Below are the code and all the weights of a small trained network. Each question names an input and a target symbol and asks about switching units off, where a switched-off unit gives its printed mean instead of its output.

import numpy as np


def w(rows, s, z=0):
    codes = np.array(rows[::2]) - 128.0
    scale = np.full(codes.shape[1], s)
    scale[-1] = z or s
    return codes * scale


def norm(h):
    return h / np.sqrt((h * h).mean(-1, keepdims=True) + 1e-5)


def f(y):
    return np.maximum(y, 0)


def softmax(a):
    e = np.exp(a - a.max(-1, keepdims=True))
    return e / e.sum(-1, keepdims=True)


def log_softmax(a):
    a = a - a.max(-1, keepdims=True)
    return a - np.log(np.exp(a).sum(-1, keepdims=True))


def net(x, mask):
    ids = ['Φαβγεζθμξπστψ'.index(c) for c in x.split()]
    T = len(ids)
    res = E[ids] + P[:T]
    u = 0
    for l in range(3):
        r = norm(res)
        for j in range(3):
            rows = slice(2 * j, 2 * j + 2)
            q, k, v = (r @ M[l][rows].T for M in (Q, K, V))
            z = softmax(np.where(np.tri(T) > 0, q @ k.T / 2**0.5, -1e9)) @ v
            o = O[l][rows]
            res = res + np.where(mask[u + j], z, o[:, -1]) @ o[:, :-1]
        u += 3
        y = f(norm(res) @ A[l][:, :-1].T + A[l][:, -1])
        res = res + np.where(mask[u : u + 4], y, B[l][:, -1]) @ B[l][:, :-1]
        u += 4
    return log_softmax(norm(res)[-1] @ U[:, :-1].T + U[:, -1])


Q, K, V, O, A, B = {}, {}, {}, {}, {}, {}
E = w([
[194,150,150,91],'Φ',
[231,158,121,55],'α',
[171,164,178,127],'β',
[170,167,177,130],'γ',
[38,84,118,107],'ε',
[54,73,156,115],'ζ',
[88,73,161,141],'θ',
[172,163,156,137],'μ',
[109,172,100,127],'ξ',
[232,150,154,98],'π',
[99,91,94,145],'σ',
[130,98,167,176],'τ',
[253,126,66,53],'ψ',
],0.0073)
P = w([
[167,25,136,3],'0',
[116,117,88,227],'1',
[152,70,171,36],'2',
[129,123,89,220],'3',
[151,98,176,43],'4',
[126,125,89,219],'5',
[145,114,176,47],'6',
[126,124,88,219],'7',
[139,130,176,49],'8',
[129,131,90,221],'9',
[136,143,181,50],'10',
[132,130,86,219],'11',
[135,154,184,53],'12',
],0.0029)
Q[0] = w([
[168,175,71,132],'0.h0',
[141,155,134,85],'0.h0',
[108,146,76,93],'0.h1',
[200,211,172,144],'0.h1',
[46,153,1,120],'0.h2',
[120,71,167,88],'0.h2',
],0.0078)
K[0] = w([
[196,141,179,120],'0.h0',
[167,150,162,179],'0.h0',
[96,164,86,78],'0.h1',
[180,195,201,119],'0.h1',
[102,108,29,116],'0.h2',
[160,3,184,165],'0.h2',
],0.008)
V[0] = w([
[167,3,161,134],'0.h0',
[159,135,57,158],'0.h0',
[88,251,24,80],'0.h1',
[188,93,88,227],'0.h1',
[203,144,254,168],'0.h2',
[109,231,65,95],'0.h2',
],0.0025)
O[0] = w([
[119,79,183,182,253],'0.h0',
[184,156,182,115,155],'0.h0',
[43,1,118,177,103],'0.h1',
[98,232,190,102,118],'0.h1',
[113,10,38,102,101],'0.h2',
[5,172,212,197,142],'0.h2',
],0.0026,0.00046)
A[0] = w([
[52,164,192,207,217],'0.n0',
[197,72,213,239,127],'0.n1',
[246,126,246,5,67],'0.n2',
[178,32,188,44,1],'0.n3',
],0.0032,0.0012)
B[0] = w([
[59,92,143,217,211],'0.n0',
[58,57,177,126,194],'0.n1',
[71,194,4,91,254],'0.n2',
[46,163,174,173,194],'0.n3',
],0.0039,0.0028)
Q[1] = w([
[117,144,90,6],'1.h0',
[163,149,118,232],'1.h0',
[128,140,173,164],'1.h1',
[190,158,165,126],'1.h1',
[185,164,2,19],'1.h2',
[60,141,126,195],'1.h2',
],0.0088)
K[1] = w([
[168,95,99,30],'1.h0',
[162,218,158,222],'1.h0',
[28,137,193,122],'1.h1',
[113,77,139,12],'1.h1',
[207,206,88,2],'1.h2',
[4,176,135,234],'1.h2',
],0.0071)
V[1] = w([
[116,162,116,172],'1.h0',
[119,25,91,38],'1.h0',
[110,80,184,85],'1.h1',
[188,153,109,187],'1.h1',
[62,84,163,253],'1.h2',
[191,209,51,80],'1.h2',
],0.0038)
O[1] = w([
[148,119,111,84,133],'1.h0',
[13,150,194,194,208],'1.h0',
[58,96,142,119,114],'1.h1',
[185,180,39,85,62],'1.h1',
[231,163,69,101,253],'1.h2',
[4,51,235,193,80],'1.h2',
],0.003,0.0014)
A[1] = w([
[75,84,41,110,96],'1.n0',
[151,123,93,64,171],'1.n1',
[147,17,130,57,239],'1.n2',
[139,1,29,150,7],'1.n3',
],0.0046,0.0018)
B[1] = w([
[148,169,174,57,240],'1.n0',
[83,115,202,115,228],'1.n1',
[28,171,181,235,251],'1.n2',
[109,2,112,53,222],'1.n3',
],0.0049,0.0017)
Q[2] = w([
[110,70,130,168],'2.h0',
[150,136,63,121],'2.h0',
[148,119,84,80],'2.h1',
[157,134,171,250],'2.h1',
[152,88,136,162],'2.h2',
[127,167,145,123],'2.h2',
],0.013)
K[2] = w([
[63,188,96,64],'2.h0',
[169,112,47,133],'2.h0',
[115,89,71,114],'2.h1',
[116,174,202,255],'2.h1',
[137,94,168,140],'2.h2',
[90,133,95,138],'2.h2',
],0.011)
V[2] = w([
[141,169,112,187],'2.h0',
[117,176,151,204],'2.h0',
[151,66,46,252],'2.h1',
[136,152,184,133],'2.h1',
[113,183,127,112],'2.h2',
[221,77,78,182],'2.h2',
],0.0036)
O[2] = w([
[171,163,148,89,114],'2.h0',
[112,153,89,175,156],'2.h0',
[190,95,138,2,89],'2.h1',
[101,81,135,219,126],'2.h1',
[140,152,173,115,155],'2.h2',
[77,113,121,185,2],'2.h2',
],0.0038,0.0025)
A[2] = w([
[223,173,14,176,54],'2.n0',
[254,53,124,136,99],'2.n1',
[121,210,145,192,254],'2.n2',
[50,226,162,52,168],'2.n3',
],0.0056,0.0012)
B[2] = w([
[45,117,202,97,186],'2.n0',
[188,193,125,191,158],'2.n1',
[190,131,111,16,210],'2.n2',
[121,204,65,255,255],'2.n3',
],0.0057,0.0055)
U = w([
[30,155,180,189,124],'Φ',
[161,227,35,166,70],'α',
[175,150,186,119,127],'β',
[185,155,192,119,105],'γ',
[72,111,7,82,6],'ε',
[99,84,116,85,171],'ζ',
[130,61,114,144,217],'θ',
[194,156,197,140,111],'μ',
[88,182,154,7,89],'ξ',
[140,98,250,124,152],'π',
[203,97,58,87,254],'σ',
[207,89,141,222,152],'τ',
[109,84,140,101,189],'ψ',
],0.013,0.0039)

Each question gives the input, a string of symbols that net reads in full, and the target symbol t.
The units are the heads (2 rows each of Q, K, V and O) and the neurons (one row each of A and B). Each row of codes is followed by its name. A weight is (code - 128) times the scale printed after its matrix; where a second scale follows, it is the last column's (O, A, B and U).
mask holds one flag per unit, layer by layer, with each layer's heads first. A switched-off unit (its flag False) gives its mean, the last column of its rows in O or B, instead of its output. The means were averaged over made-up inputs and are rounded, as every weight is.
A unit's drop is (log p(t) with every unit on - log p(t) with that unit switched off) / (log p(t) with every unit on - log p(t) with every unit switched off).
The circuit of an input: a set's keep is (log p(t) with only the set's units on - log p(t) with every unit switched off) / (log p(t) with every unit on - log p(t) with every unit switched off). Starting from the 12 units with the biggest drops (on a tie, the unit counted first), units are removed one at a time, each time the one whose removal leaves the highest keep (on an exact tie, the one counted first), for as long as the keep stays at least 0.8.
circuit, biggest first: the units of the circuit, biggest drop first
most important unit: the unit with the biggest drop
k most important neurons: the k neurons with the biggest drops, biggest first
top k neurons in layer l: the k neurons of layer l with the biggest drops, biggest first
which heads matter: for each layer, one digit per head in row order, 1 if its drop is at least 0.15 and else 0, layers parted by /
input ξ ζ ξ α ξ ξ σ γ σ μ Φ, target Φ: circuit, biggest first : [1.h2]
input Φ θ τ π, target π: circuit, biggest first : [2.n3; 1.h2]
input ξ σ γ α τ σ Φ ε, target ε: circuit, biggest first : [1.n3; 1.h2]
input ξ ζ γ ξ σ ξ τ μ α π π, target α: 4 most important neurons : [0.n2; 2.n3; 2.n0; 1.n3]
input α ξ π π ξ ξ π θ ξ τ ζ θ τ, target α: which heads matter : 010 / 001 / 000
input ξ Φ ε ξ ξ ε, target ε: top 2 neurons in layer 2 : [2.n0; 2.n2]
input α ξ θ θ ξ μ γ, target Φ: circuit, biggest first : [1.h2; 0.n2]
input α ε τ β β ξ ξ α τ τ σ π α, target α: circuit, biggest first : [2.n3; 0.n2]
input α τ ξ ξ ξ ξ ξ Φ ξ μ τ, target α: 3 most important neurons : [0.n2; 0.n3; 0.n0]
input τ σ Φ ξ α θ σ, target α: 2 most important neurons : [0.n3; 0.n2]
input ξ θ σ τ σ ξ ξ ζ τ π, target π: circuit, biggest first : [2.n3; 1.h2; 0.n0]
input ε ξ τ ζ ξ μ μ ε ξ σ β Φ ε, target α: circuit, biggest first : [2.n3; 1.h2; 2.n0]
input ξ σ θ τ β, target Φ: circuit, biggest first : [1.h2; 0.n2]
input Φ β α π π θ ε σ Φ, target α: most important unit : 0.n2
input σ θ ξ π μ, target Φ: which heads matter : 000 / 101 / 000
input ε σ τ α ξ, target Φ: 2 most important neurons : [0.n0; 0.n3]
input ξ ξ θ β π ζ Φ τ α τ π, target α: 3 most important neurons : [0.n2; 2.n3; 2.n0]
input Φ θ τ π τ σ ξ Φ θ, target α: 2 most important neurons : [0.n3; 2.n3]
input θ τ ξ θ ξ ξ θ θ, target θ: 4 most important neurons : [1.n3; 0.n2; 1.n2; 0.n1]
input ε ξ β ξ ξ ξ ξ Φ α Φ α, target α: top 3 neurons in layer 0 : [0.n2; 0.n1; 0.n3]
input ξ ξ Φ π ξ μ α τ π θ β σ θ, target α: most important unit : 1.h2
input ξ ξ Φ σ ξ γ π σ τ μ ξ ξ ψ, target Φ: 2 most important neurons : [1.n2; 1.n1]
